Rows and roughly how far along a hidden order each lies, from 0 to 10
In the rows, 128 means zero.
103  69 111  98 137 135  95 166 145 129 125 115 136 127 100 135 128  84 148 109 107 121 125 117 117 158 159  77 129 114 152 142 130 145 125 125 121 109  87 142  91 104 164 140 150 148 142 117 151 120 120 104  70 161 136 -> 7
111 101 123 111 105 132 119  91 147 131 114 130  99 123  91 117 146 105 100  87 162  81 132 121 120 150 129 109 121 157 121 121 158 141 159 122 134 114 131 136 114 132 180 150 152 139 127 145  59 157 116 101  93 126 138 -> 9
114 105 103  81 134 141 114 175 117 143 146 107 169 143 110 154 116 106 132 150  87 133 134 118 127 151 145 124 136 110 115 156 142 141 134 100 133 128 111 136 128 100 163 140 163 159 149 131 171 135 128 120 112 153 143 -> 4
119 120 121 146 106 126 124  87  99 138 147 110 115 146 115 129 125  90  97 120 132  94 134 123 102 147 128 135 119 163 114 126 155 139 165 110 162 147 153 135 132 142 161 148 148 132 116 134 100 145 105 113 119 115 156 -> 6
127 140 122  89  77 145 146 149 127 114 124 107 123 114  97 137 147 131  99  51 144 105 141  88 153 165 139 118 140  93  79 167 131 174 132 126 109  91 206 142 127 117 148  93 191 149 134 160  23 172 111 112 119 158 124 -> 6
 92  74 105  75 158 148 105 177 144 140 117 127 171 136 112 154 122 126 160 159  59 128 142 138 136 133 148 108 144  86 147 128 125 122 105 107 117 124  39 138 128  93 166 142 118 141 158 111 217  85 133 117  90 135 128 -> 5
105  53 108  94 125 135 102 170 114 133 142 116 157 138 107 147 122 109 137 126  93 108 128 130 119 151 146 116 128 127 145 138 148 135 148 117 140 131  98 152 129 102 162 129 128 147 145 122 175 119 106 113  95 158 140 -> 5
101  40 115 100 123 118 105 154 128 117 138 115 142 133 111 141 118 103 145 116 134 108 114 138 119 158 152 100 124 127 158 126 136 149 144 142 134 123 110 152 107 106 159 111 120 129 125 113 193 108  95 115 100 170 132 -> 5
110 116 123 123 126 146 113 142 159 132  98 132 134 121  81 132 151 114 125 109 120 114 145 109 128 143 126  99 134 122 137 134 141 129 122 116 118 111  87 140 121 107 160 143 158 144 155 149 120 155 138  96  84 129 126 -> 8
113 170 127 131 136 155 121 139 155 138  95 136 128 118 104 130 138 152 109 125  87 118 152 107 125 124 127 116 141 114  98 135 145 110 138 110 116 124  72 134 141 112 137 144 148 145 163 146  67 149 150 127  90  74 141 -> 8
148 217 130 119 108 135 144 128 110 143 125 122 141 130 133 122 143 138 102 143 126 150 144  95 147 122 117 144 132  99  72 157 137 130 106 113 101 118 178 116 148 139 114 131 174 135 156 151  35 145 145 116 163 109 140 -> 3
145 113 116  87 116 122 121 172  94 127 158 104 133 142 128 131 116  90 127 123 120 151 130 110 144 151 161 113 123 102  73 175 128 173 104 139 114 114 200 131 103 109 145 103 161 132 139 112 116 125 100 130 145 181 156 -> 0
105 109 121  92 133 149 107 177 151 138 113 128 161 131  87 145 137 124 125 135  96 121 136 109 137 147 141  93 142  99 126 145 146 127 118 109 110 114  85 147 134 105 154 148 170 157 173 154 132 126 137 101  97 132 134 -> 6
116 123 123 161 146 131 109 119 152 125 106 139 108 119 113 120 143 115 146 119 139 127 123 142 112 147 129 104 126 139 156 111 120 121 113 132 124 127  81 132 110 124 139 142 137 129 123 130 166 141 136 110  92 142 121 -> 8
132 183 119 109 109 146 139 131 117 136 122 128 138 131 105 135 145 140 101 115 113 120 152  88 145 128 117 130 135 115  65 155 146 136 124 113 125 115 152 127 145 124 135 130 185 143 155 158  42 166 142 120 123 104 133 -> 6
108  89 113 105 142 136 109 176 108 135 153 114 183 147 120 151 114 110 137 169  83 143 127 134 139 140 144 128 136 112 130 140 133 134 122  98 130 133 106 133 137 104 158 144 139 141 139 129 197 111 122 129 115 145 142 -> 3
138 125 119  90 102 120 143 159  89 132 149 114 151 137 128 132 123 127 113 130 124 140 144 107 156 118 136 165 131 104  83 145 134 156 117 122 124 129 176 132 142  98 133  94 134 120 150 128 119 133 100 108 165 153 138 -> 0
133 178 122  85 112 146 135 141 112 137 131 121 148 137 123 130 137 136  99 125 133 138 144  89 163 137 130 139 137  92  52 161 142 150 108 118 112 106 183 125 149 130 121 122 185 140 160 156  37 145 126 121 143 129 135 -> 3
122  90 118  97 112 138 115 139 138 127 128 119 142 123 100 131 140  93 119 104 137 114 137 106 133 159 142 103 130 122 113 153 140 152 125 118 120 106 141 141 118 109 160 134 171 140 145 139 106 148 112 101 106 155 138 -> 6
138 129 112  94 119 129 139 151 101 134 146 115 147 138 139 134 121 112 131 150 110 149 134 120 146 131 142 141 133  99  93 157 124 146 107 120 128 122 179 123 129 119 139 114 150 133 143 116 134 123 114 132 148 149 138 -> 1
124 144 124 121 118 136 130 141 141 120 104 130 118 112 108 123 153 136 127  97 136 130 139 105 140 135 128 106 137 116  98 152 123 149  97 140 113 111 138 133 125 115 129 115 148 127 143 151  65 152 143 116 121 144 119 -> 6
120 103 116 115 113 131 116 120 121 132 138 121 123 131 103 125 137  98 111 114 146 113 134 124 120 149 137 118 120 149 125 138 139 145 140 127 134 119 153 143 115 121 154 135 154 132 138 136 123 135 108  98 109 149 141 -> 6
127 139 127 130 104 132 141 119 134 113 125 117 109 109  92 125 144 126 113  62 165 107 136  97 143 149 131 124 122 118  71 156 138 173 131 134 114 100 193 139 116 136 124  99 173 138 122 148  13 175 109 115 126 151 129 -> 6
140 165 119 105 114 133 149 144  91 147 140 116 162 146 125 142 124 129 110 168 104 142 146 114 160 102 121 174 139 108  94 147 139 124 116  97 146 148 160 112 156 134 137 124 138 133 161 138 110 136 118 129 174 114 147 -> 1
 84 114 111  92 121 163 107 177 158 135 119 116 162 129  50 159 130 113 120 112  87  79 135 106 129 163 136  84 151 119 133 143 170 133 160  85 148 101  73 147 133  82 187 161 196 187 171 171 135 145 127  93  60 130 126 -> 10
121 126 122 128 119 143 112 126 139 131 111 136 148 122  98 128 150 124 119 116 130 110 140 114 122 141 122 117 129 132 110 131 144 129 121 119 123 120 104 148 143 119 152 139 148 129 148 149 119 147 133 103 102 123 131 -> 7

Next part:
122 123 124 127 105 135 136 139 109 131 121 137 135 144 130 117 124 136 127  81 124 129 123 136 113 158 116 132 119 117 138 124 127 127 131 161 152 139 116 125 141 152 138 143 137 117 127 120 135 119 133 129 135 126 120  91 135 104 122 142 127 122 134 131 117  97 111 125 132 123 -> 5
129 121 127 131 100 145 150 140 109 124 121 137 135 175 121 109 127 144 125  55 118 142 111 135 101 148 115 122 115 119 130 129 125 135 122 137 143 103 116 128 152 152 123 132 137 124 113 123 127 122 140 123 131 133 125  90 134 113 125 146 134 116 129 123 118  89 112 131 128 123 -> 6
124 123 126 128 113 139 135 140 112 129 121 135 137 156 129 118 122 143 132  88 128 128 121 128 119 157 119 128 121 116 131 125 126 134 131 160 168 131 113 124 145 152 156 137 136 115 125 121 132 120 136 125 137 130 119  95 135 109 126 146 129 120 132 132 116  98 107 125 130 123 -> 5
117 126 135 126 123 129 127 134 100 135 125 132 134 135 135 122 116 135 129  88 126 123 134 137 124 154 119 133 123 117 145 122 131 128 137 164 152 159 117 121 123 144 144 144 134 113 133 120 131 118 133 127 137 128 120 105 139 102 133 140 115 121 136 134 117 110 117 119 135 120 -> 4
128 123 136 125  70 143 162 143  99 111 138 128 145 196 124  99 150 143 112  35 136 154 107 118  81 139 125 118 121 115 130 139 108 152 124 177 169 136 106 120 161 196 116 145 142 106 108 104 137 118 140 120 142 102 134  60 132 109  97 164 133 112 146 128 116  73  74 137 115 119 -> 9
140 121 114 135 143 138 132 128 129 146  89 138 124  79 135 141  98 122 129 164  93 124 138 150 135 123 113 134 126 133 146 128 151 105 142  85 102  77 143 131 127  82 133 118 121 153 136 142  97 132 125 122 115 169 148 142 149 126 151 115 116 128 126 114 128 109 158 118 150 132 -> 2
132 122 121 131 116 136 138 135 104 134 108 136 131 132 128 126 117 132 128 103 109 133 120 139 125 144 119 131 120 123 139 129 136 127 132 134 130 106 127 129 141 123 132 130 133 131 128 130 119 123 135 126 128 147 133 117 140 116 135 132 127 119 130 124 122 101 126 124 137 126 -> 4
144 116 128 130  63 154 173 140 111 113 127 137 138 117 118 101 153 152 109  53 113 163  96 118  66 117 121 113 117 122 120 145 103 149 121 132 144  83 116 128 174 176  99 132 135 127  99 115 120 129 141 116 130 123 152  74 131 126  90 150 150 110 137 116 119  75  84 143 115 125 -> 10
129 124 115 131 155 127 122 127 119 149  99 139 127  85 139 136  98 119 133 158 110 119 144 151 148 135 117 143 128 127 153 123 149 103 143 115 126 116 136 126 122 106 145 128 125 138 141 139 115 130 125 125 123 159 136 140 151 120 158 122 108 134 130 123 127 110 160 114 151 128 -> 1
135 121 122 130 114 139 141 135 114 131 116 134 132 154 127 118 122 136 127  91 115 133 120 137 118 149 117 128 118 119 132 124 129 128 128 144 133 110 119 127 152 138 128 134 134 123 126 126 123 123 136 126 132 139 126 111 136 114 123 137 133 121 131 125 120 107 118 128 134 126 -> 5
145 118 131 130  57 156 179 142 111 108 134 141 143 194 119 103 166 156 104  53 110 175  94 114  50 113 122 113 117 121 120 147 111 151 122 129 150  74 120 126 175 182  99 133 137 131  91 114 124 127 138 115 133 116 157  69 129 132  94 151 151 110 138 113 121  75  90 145 112 122 -> 10
115 129 112 128 167 119 105 127 114 153 101 140 123  83 145 146  83 113 138 165 117 105 152 154 172 151 116 149 128 124 157 114 150 104 153 135 131 161 133 124  97  89 165 136 129 127 159 136 117 120 123 131 131 155 118 150 151 102 174 130 102 133 131 131 122 123 158 105 160 126 -> 0
131 120 128 130  96 146 143 141 112 124 122 136 134 172 124 111 136 149 124  91 119 141 108 129  84 150 115 114 116 120 129 129 130 139 126 146 144 110 114 128 164 155 116 138 137 125 114 126 129 123 138 124 133 135 127  82 130 114 114 148 140 118 131 125 119  89 113 131 126 124 -> 6
120 125 120 128 130 132 129 132 111 140 114 138 135 121 135 129 110 121 127 109 122 125 138 140 140 146 119 137 125 121 149 126 134 123 144 141 142 137 125 122 129 128 141 137 132 121 139 126 124 121 131 124 134 136 127 121 142 106 143 136 116 124 134 134 120  98 132 119 140 123 -> 3
128 126 115 131 141 131 122 127 115 145  97 141 127  91 138 138  97 120 131 143 110 122 142 149 149 142 119 142 128 127 155 126 152 113 147 135 122 109 135 126 118  96 148 129 125 138 140 137 107 128 124 127 126 152 138 148 150 101 156 120 108 128 130 121 126 113 153 118 148 127 -> 2
125 122 127 128 107 133 141 142 112 124 124 135 134 159 123 109 132 142 126  73 122 133 117 131 111 155 117 126 117 116 133 129 124 135 127 166 153 125 109 124 152 152 126 138 139 116 118 126 138 121 138 125 136 129 106  91 133 110 140 144 131 118 136 129 116 100 101 129 131 123 -> 6
117 129 133 125 120 130 126 136 105 134 121 139 135 155 138 122 117 129 129  93 130 124 133 139 135 160 119 137 124 114 156 120 132 121 140 167 155 166 118 121 130 149 140 145 138 112 137 117 132 116 133 127 136 131 116 104 139 100 140 143 113 124 136 135 117 104 113 117 141 119 -> 4
127 124 133 124  71 147 160 141  95 111 142 134 146 201 125 104 152 154 111  44 139 151 107 120  85 148 126 120 121 114 131 138 104 155 126 172 177 140 108 116 160 204 119 148 140 109 108 102 140 116 143 121 144  90 132  63 131 109  96 163 131 112 143 131 112  85  79 136 115 116 -> 9
129 119 123 132 117 136 143 137 119 127 113 137 130 144 126 119 113 134 132  94 109 136 119 135 111 149 114 126 117 123 131 128 132 127 127 153 132 101 122 129 155 132 124 128 134 140 123 132 125 125 139 124 128 143 129 101 137 117 129 137 150 119 128 122 121  89 125 128 137 127 -> 5
140 119 121 133 118 138 137 135 123 135  99 138 129 133 125 121 116 133 128 125 103 134 118 139 130 136 114 128 119 126 131 125 138 118 132 129 122  86 129 130 147 143 119 126 129 140 130 138 111 128 133 122 123 157 138 120 139 122 132 131 131 120 127 117 124 102 135 120 136 130 -> 4
118 130 115 128 156 122 118 124 113 154 104 139 129  99 144 142  89 119 135 155 117 111 148 153 160 143 120 144 131 123 158 121 150 108 149 129 129 147 133 123 104 106 163 135 128 129 151 133 112 124 123 127 128 153 133 143 150 108 165 121 101 124 132 127 124 118 150 109 157 124 -> 1
140 119 130 129  64 155 170 141 113 110 129 134 140 201 118 104 151 154 111  52 116 159 102 120  68 124 120 113 116 123 121 141 111 148 125 137 147  77 111 126 173 181 107 135 135 126  96 115 123 125 140 116 134 123 151  70 129 124  99 151 151 112 137 117 119  76  96 140 117 124 -> 9
127 127 114 131 148 124 124 125 116 147  96 140 127  92 137 138 101 119 131 160 109 119 134 144 144 130 117 141 128 128 151 126 148 110 146 109 125 115 137 126 117 106 146 127 127 137 133 139 106 128 125 126 122 156 137 132 149 113 150 121 111 125 130 123 127 118 150 115 154 129 -> 1
141 119 127 129  79 149 159 141 109 117 121 135 142 181 120 105 144 152 115  53 122 154 109 121  86 132 118 118 115 120 127 136 115 146 121 144 149 104 113 114 172 180 108 137 136 122 106 117 128 124 140 120 133 123 138  79 129 116  99 152 143 115 136 120 117  79 100 137 116 123 -> 9
130 121 125 130 109 141 144 139 114 128 117 137 135 153 126 114 119 134 126  87 116 136 117 135 113 152 115 125 115 120 133 126 128 129 128 146 142 107 123 129 155 131 127 134 134 127 120 128 124 125 135 127 131 137 124 102 137 115 128 139 136 119 130 126 121  95 114 128 132 125 -> 5
